Below is a small trained network, with its code and all its weights. Each question gives an input and a class and asks what happens when units are switched off, that is, made to give their printed mean instead of their output.

import numpy as np


def w(rows, s, z=0):
    codes = np.array(rows[::2]) - 128.0
    scale = np.full(codes.shape[1], s)
    scale[-1] = z or s
    return codes * scale


def f(y):
    return np.maximum(y, 0)


def log_softmax(a):
    a = a - a.max(-1, keepdims=True)
    return a - np.log(np.exp(a).sum(-1, keepdims=True))


def net(x, mask):
    res = np.array(x, float).reshape(1, 3) / 4 @ E
    y = f(res @ A[0][:, :-1].T + A[0][:, -1])
    res = res + np.where(mask, y, B[0][:, -1]) @ B[0][:, :-1]
    return log_softmax(res[-1] @ U[:, :-1].T + U[:, -1])


A, B = {}, {}
E = w([
[255,76,218],'x0',
[233,245,77],'x1',
[183,37,26],'x2',
],0.0072)
A[0] = w([
[171,102,58,195],'neuron 1',
[190,33,224,110],'neuron 2',
[58,174,58,73],'neuron 3',
[232,159,166,95],'neuron 4',
[23,80,59,115],'neuron 5',
[231,139,184,88],'neuron 6',
[84,20,179,139],'neuron 7',
[124,174,170,104],'neuron 8',
[196,99,44,97],'neuron 9',
[175,210,123,188],'neuron 10',
[188,106,152,110],'neuron 11',
[43,44,148,66],'neuron 12',
[60,203,70,113],'neuron 13',
[179,115,177,84],'neuron 14',
[170,92,54,49],'neuron 15',
[178,94,213,99],'neuron 16',
[161,75,54,73],'neuron 17',
[202,122,254,77],'neuron 18',
[70,156,62,92],'neuron 19',
[240,194,8,76],'neuron 20',
[166,44,48,68],'neuron 21',
[214,100,191,68],'neuron 22',
[141,175,222,83],'neuron 23',
[95,91,160,206],'neuron 24',
[179,83,47,49],'neuron 25',
[69,26,165,226],'neuron 26',
[156,58,192,81],'neuron 27',
[60,167,82,86],'neuron 28',
[153,100,73,74],'neuron 29',
[109,196,186,66],'neuron 30',
[55,107,111,132],'neuron 31',
[121,50,97,111],'neuron 32',
[99,176,202,65],'neuron 33',
[186,111,39,132],'neuron 34',
[110,235,221,101],'neuron 35',
[115,185,194,152],'neuron 36',
[200,235,79,90],'neuron 37',
[154,59,63,57],'neuron 38',
[106,215,188,70],'neuron 39',
[137,219,167,114],'neuron 40',
[199,167,97,96],'neuron 41',
[196,206,72,253],'neuron 42',
[95,190,213,61],'neuron 43',
[16,229,20,59],'neuron 44',
[178,21,226,156],'neuron 45',
[106,71,131,231],'neuron 46',
[196,104,215,59],'neuron 47',
],0.0086,0.0032)
B[0] = w([
[89,111,159,200],'neuron 1',
[128,149,60,224],'neuron 2',
[202,106,41,194],'neuron 3',
[123,152,83,208],'neuron 4',
[116,156,82,231],'neuron 5',
[160,141,60,208],'neuron 6',
[44,216,135,231],'neuron 7',
[92,85,150,164],'neuron 8',
[54,96,136,197],'neuron 9',
[79,168,152,208],'neuron 10',
[119,143,78,177],'neuron 11',
[61,208,124,219],'neuron 12',
[146,136,71,205],'neuron 13',
[140,120,94,172],'neuron 14',
[68,67,135,174],'neuron 15',
[122,135,77,194],'neuron 16',
[94,73,155,181],'neuron 17',
[154,115,65,217],'neuron 18',
[205,110,64,186],'neuron 19',
[35,168,173,239],'neuron 20',
[95,67,161,199],'neuron 21',
[154,111,44,198],'neuron 22',
[93,72,99,186],'neuron 23',
[88,159,150,197],'neuron 24',
[90,52,139,183],'neuron 25',
[60,235,178,254],'neuron 26',
[130,162,59,184],'neuron 27',
[193,93,35,187],'neuron 28',
[83,47,135,161],'neuron 29',
[61,46,136,177],'neuron 30',
[139,172,80,194],'neuron 31',
[42,112,180,183],'neuron 32',
[64,41,140,179],'neuron 33',
[81,89,168,198],'neuron 34',
[63,60,135,217],'neuron 35',
[78,98,144,192],'neuron 36',
[2,246,154,219],'neuron 37',
[87,86,145,180],'neuron 38',
[62,46,124,188],'neuron 39',
[55,97,170,188],'neuron 40',
[64,155,114,187],'neuron 41',
[63,209,162,240],'neuron 42',
[70,31,129,190],'neuron 43',
[182,114,69,242],'neuron 44',
[132,162,71,236],'neuron 45',
[84,162,181,203],'neuron 46',
[148,121,61,194],'neuron 47',
],0.0066,0.0071)
U = w([
[85,207,160,105],'0',
[87,10,159,115],'1',
[156,136,42,116],'2',
[126,161,165,254],'3',
[169,113,161,98],'4',
[176,102,171,102],'5',
[169,115,189,104],'6',
[189,87,171,108],'7',
],0.014,0.0099)

Each question gives the input, the list of numbers given to net, and the class t.
The units are the neurons (one row each of A and B). Each row of codes is followed by its name. A weight is (code - 128) times the scale printed after its matrix; where a second scale follows, it is the last column's (A, B and U).
mask holds one flag per neuron, in row order. A switched-off neuron (its flag False) gives its mean, the last column of its row in B, instead of its output. The means were averaged over made-up inputs and are rounded, as every weight is.
A unit's drop is (log p(t) with every unit on - log p(t) with that unit switched off) / (log p(t) with every unit on - log p(t) with every unit switched off).
The circuit of an input: a set's keep is (log p(t) with only the set's units on - log p(t) with every unit switched off) / (log p(t) with every unit on - log p(t) with every unit switched off). Starting from the 12 units with the biggest drops (on a tie, the unit counted first), units are removed one at a time, each time the one whose removal leaves the highest keep (on an exact tie, the one counted first), for as long as the keep stays at least 0.8.
circuit, biggest first: the units of the circuit, biggest drop first
unit that matters most: the unit with the biggest drop
k most important neurons: the k neurons with the biggest drops, biggest first
drop when u is switched off: that unit's drop, to one decimal
input [6,-7,-2], class 0: unit that matters most => neuron 26
input [7,-8,2], class 0: circuit, biggest first => neuron 26; neuron 7
input [5,4,-2], class 2: circuit, biggest first => neuron 26; neuron 6
input [0,-5,5], class 0: 2 most important neurons => neuron 26; neuron 7
input [-5,-5,5], class 0: 2 most important neurons => neuron 26; neuron 12
input [1,8,8], class 0: 3 most important neurons => neuron 37; neuron 42; neuron 20
input [-6,8,8], class 0: 2 most important neurons => neuron 37; neuron 42
input [6,-6,4], class 0: 2 most important neurons => neuron 26; neuron 7
input [-4,-7,-8], class 1: 2 most important neurons => neuron 43; neuron 33
input [-1,-3,2], class 3: 3 most important neurons => neuron 37; neuron 42; neuron 20
input [5,5,6], class 1: drop when neuron 7 is switched off => 0.2
input [-3,2,-1], class 3: drop when neuron 47 is switched off => 0.2
input [-4,2,-1], class 2: drop when neuron 26 is switched off => 0.1
input [-1,-6,0], class 0: drop when neuron 1 is switched off => 0.0
